Here is a tiny trained network, its code and every weight. The questions are about switching its units off for an input and a target symbol, where a switched-off unit gives its printed mean instead of its output.

import numpy as np


def w(rows, s, z=0):
    codes = np.array(rows[::2]) - 128.0
    scale = np.full(codes.shape[1], s)
    scale[-1] = z or s
    return codes * scale


def norm(h):
    return h / np.sqrt((h * h).mean(-1, keepdims=True) + 1e-5)


def f(y):
    return np.maximum(y, 0)


def softmax(a):
    e = np.exp(a - a.max(-1, keepdims=True))
    return e / e.sum(-1, keepdims=True)


def log_softmax(a):
    a = a - a.max(-1, keepdims=True)
    return a - np.log(np.exp(a).sum(-1, keepdims=True))


def net(x, mask):
    ids = ['Γζηξπψω'.index(c) for c in x.split()]
    T = len(ids)
    res = E[ids] + P[:T]
    u = 0
    for l in range(2):
        q, k, v = (norm(res) @ M[l].T for M in (Q, K, V))
        z = softmax(np.where(np.tri(T) > 0, q @ k.T / 2**0.5, -1e9)) @ v
        res = res + np.where(mask[u], z, O[l][:, -1]) @ O[l][:, :-1]
        u += 1
        y = f(norm(res) @ A[l][:, :-1].T + A[l][:, -1])
        res = res + np.where(mask[u : u + 4], y, B[l][:, -1]) @ B[l][:, :-1]
        u += 4
    return log_softmax(norm(res)[-1] @ U[:, :-1].T + U[:, -1])


Q, K, V, O, A, B = {}, {}, {}, {}, {}, {}
E = w([
[102,172,76,130],'Γ',
[127,152,95,116],'ζ',
[102,151,47,218],'η',
[46,140,82,180],'ξ',
[142,88,120,85],'π',
[101,131,214,123],'ψ',
[182,254,180,176],'ω',
],0.017)
P = w([
[104,154,179,56],'0',
[114,232,88,169],'1',
[156,95,174,52],'2',
[135,223,79,185],'3',
[161,81,178,69],'4',
[152,210,63,205],'5',
[169,67,177,83],'6',
[167,192,48,219],'7',
[165,62,183,96],'8',
[174,181,44,232],'9',
[166,56,189,110],'10',
[175,162,39,252],'11',
[161,47,197,130],'12',
[174,152,21,255],'13',
],0.0082)
Q[0] = w([
[54,219,40,228],'0.h0',
[253,162,130,132],'0.h0',
],0.0071)
K[0] = w([
[37,198,36,254],'0.h0',
[228,240,162,165],'0.h0',
],0.0084)
V[0] = w([
[96,230,2,164],'0.h0',
[243,152,107,140],'0.h0',
],0.0048)
O[0] = w([
[225,2,80,34,254],'0.h0',
[54,198,111,181,102],'0.h0',
],0.0059,0.0064)
A[0] = w([
[38,26,130,99,158],'0.n0',
[81,158,101,195,145],'0.n1',
[40,46,90,155,5],'0.n2',
[111,55,255,111,151],'0.n3',
],0.009,0.002)
B[0] = w([
[192,46,213,131,254],'0.n0',
[164,91,122,56,206],'0.n1',
[226,101,254,153,248],'0.n2',
[34,132,22,217,195],'0.n3',
],0.0093,0.004)
Q[1] = w([
[83,129,216,64],'1.h0',
[31,114,210,9],'1.h0',
],0.015)
K[1] = w([
[97,140,106,41],'1.h0',
[90,124,111,4],'1.h0',
],0.022)
V[1] = w([
[3,12,136,135],'1.h0',
[251,95,198,189],'1.h0',
],0.0062)
O[1] = w([
[149,22,24,190,60],'1.h0',
[255,156,124,127,254],'1.h0',
],0.0093,0.0046)
A[1] = w([
[235,113,54,126,107],'1.n0',
[164,104,28,90,146],'1.n1',
[161,252,59,134,252],'1.n2',
[196,255,156,232,118],'1.n3',
],0.0099,0.0036)
B[1] = w([
[22,198,97,101,254],'1.n0',
[86,44,41,122,206],'1.n1',
[170,96,254,168,226],'1.n2',
[183,238,55,143,207],'1.n3',
],0.0098,0.0089)
U = w([
[110,85,90,6,184],'Γ',
[46,170,196,40,164],'ζ',
[249,116,42,122,28],'η',
[189,55,177,109,252],'ξ',
[85,60,88,194,144],'π',
[38,179,142,170,176],'ψ',
[175,235,188,165,79],'ω',
],0.013,0.0046)

Each question gives the input, a string of symbols that net reads in full, and the target symbol t.
The units are the heads (2 rows each of Q, K, V and O) and the neurons (one row each of A and B). Each row of codes is followed by its name. A weight is (code - 128) times the scale printed after its matrix; where a second scale follows, it is the last column's (O, A, B and U).
mask holds one flag per unit, layer by layer, with each layer's heads first. A switched-off unit (its flag False) gives its mean, the last column of its rows in O or B, instead of its output. The means were averaged over made-up inputs and are rounded, as every weight is.
A unit's drop is (log p(t) with every unit on - log p(t) with that unit switched off) / (log p(t) with every unit on - log p(t) with every unit switched off).
The circuit of an input: a set's keep is (log p(t) with only the set's units on - log p(t) with every unit switched off) / (log p(t) with every unit on - log p(t) with every unit switched off). Starting from all 10 units, units are removed one at a time, each time the one whose removal leaves the highest keep (on an exact tie, the one counted first), for as long as the keep stays at least 0.8.
circuit, biggest first: the units of the circuit, biggest drop first
most important unit: the unit with the biggest drop
top k neurons: the k neurons with the biggest drops, biggest first
top k neurons in layer l: the k neurons of layer l with the biggest drops, biggest first
input Γ Γ ψ ψ ξ Γ, target π: top 2 neurons	[1.n1, 0.n3]
input π ξ ω ξ, target ω: top 3 neurons	[0.n3, 0.n1, 1.n1]
input π ζ η η ω η ω π, target ω: circuit, biggest first	[0.n1, 1.h0, 0.h0]
input ζ Γ ξ ξ ξ ξ ψ Γ, target π: circuit, biggest first	[0.n1, 1.h0, 0.n3]
input ω ω η ξ ψ ψ ψ ξ ω η π, target π: circuit, biggest first	[0.n3, 0.h0]
input ω ξ π ζ, target Γ: top 3 neurons in layer 1	[1.n0, 1.n1, 1.n3]
input ξ π ξ ζ ξ ξ π ω ψ ζ, target ω: top 2 neurons	[0.n2, 0.n1]
input ω Γ η ψ Γ ξ Γ ξ ψ ζ, target π: top 2 neurons	[0.n1, 1.n1]
input ξ ω π Γ ξ η ξ ζ Γ ξ ξ η ξ π, target Γ: circuit, biggest first	[1.n0, 1.n3]
input ξ π ψ ξ ξ ψ ξ Γ Γ ζ ξ ω Γ η, target ω: circuit, biggest first	[1.h0, 1.n2]
input ζ ξ ξ π ψ ψ η Γ ζ, target ζ: circuit, biggest first	[0.h0, 1.h0, 0.n2, 0.n3]
input Γ ω π ξ η ζ ξ Γ Γ ω Γ Γ ω Γ, target ω: circuit, biggest first	[1.h0]
input Γ Γ ζ Γ, target ξ: top 3 neurons in layer 0	[0.n2, 0.n3, 0.n0]
input η Γ ξ ψ ξ ξ η ζ ξ ξ ω η, target ω: top 4 neurons	[0.n1, 0.n3, 1.n2, 0.n0]
input η ψ ψ η ξ Γ ω Γ, target ω: top 2 neurons in layer 1	[1.n2, 1.n0]
input ξ ξ ξ ω Γ ξ ξ ξ ω ξ Γ, target Γ: circuit, biggest first	[1.n3, 1.n2]
input π ζ Γ η Γ ξ Γ ω ζ ζ, target ω: top 2 neurons	[0.n1, 1.n2]
input ξ ξ ξ, target ξ: top 2 neurons	[0.n0, 0.n2]
input ω π Γ ξ η η η Γ ξ ξ Γ ψ Γ ζ, target π: most important unit	0.n1
input Γ ξ Γ ξ π ζ, target Γ: circuit, biggest first	[0.h0, 1.n0]
input ψ ξ ξ ψ ζ η ζ ξ ξ ξ, target η: most important unit	0.n2
input ξ ξ ω ζ ω Γ ψ Γ Γ π ζ ζ Γ ξ, target η: top 2 neurons in layer 0	[0.n2, 0.n3]
input η ζ η ξ ζ ψ, target π: circuit, biggest first	[0.n3, 1.h0]
input ψ ζ ξ Γ π ξ, target Γ: top 2 neurons	[0.n1, 1.n0]
input π Γ ξ Γ ω ψ ω ξ, target ω: top 3 neurons in layer 0	[0.n2, 0.n0, 0.n3]
input ζ ξ ω Γ π ξ, target Γ: top 3 neurons in layer 1	[1.n0, 1.n2, 1.n3]
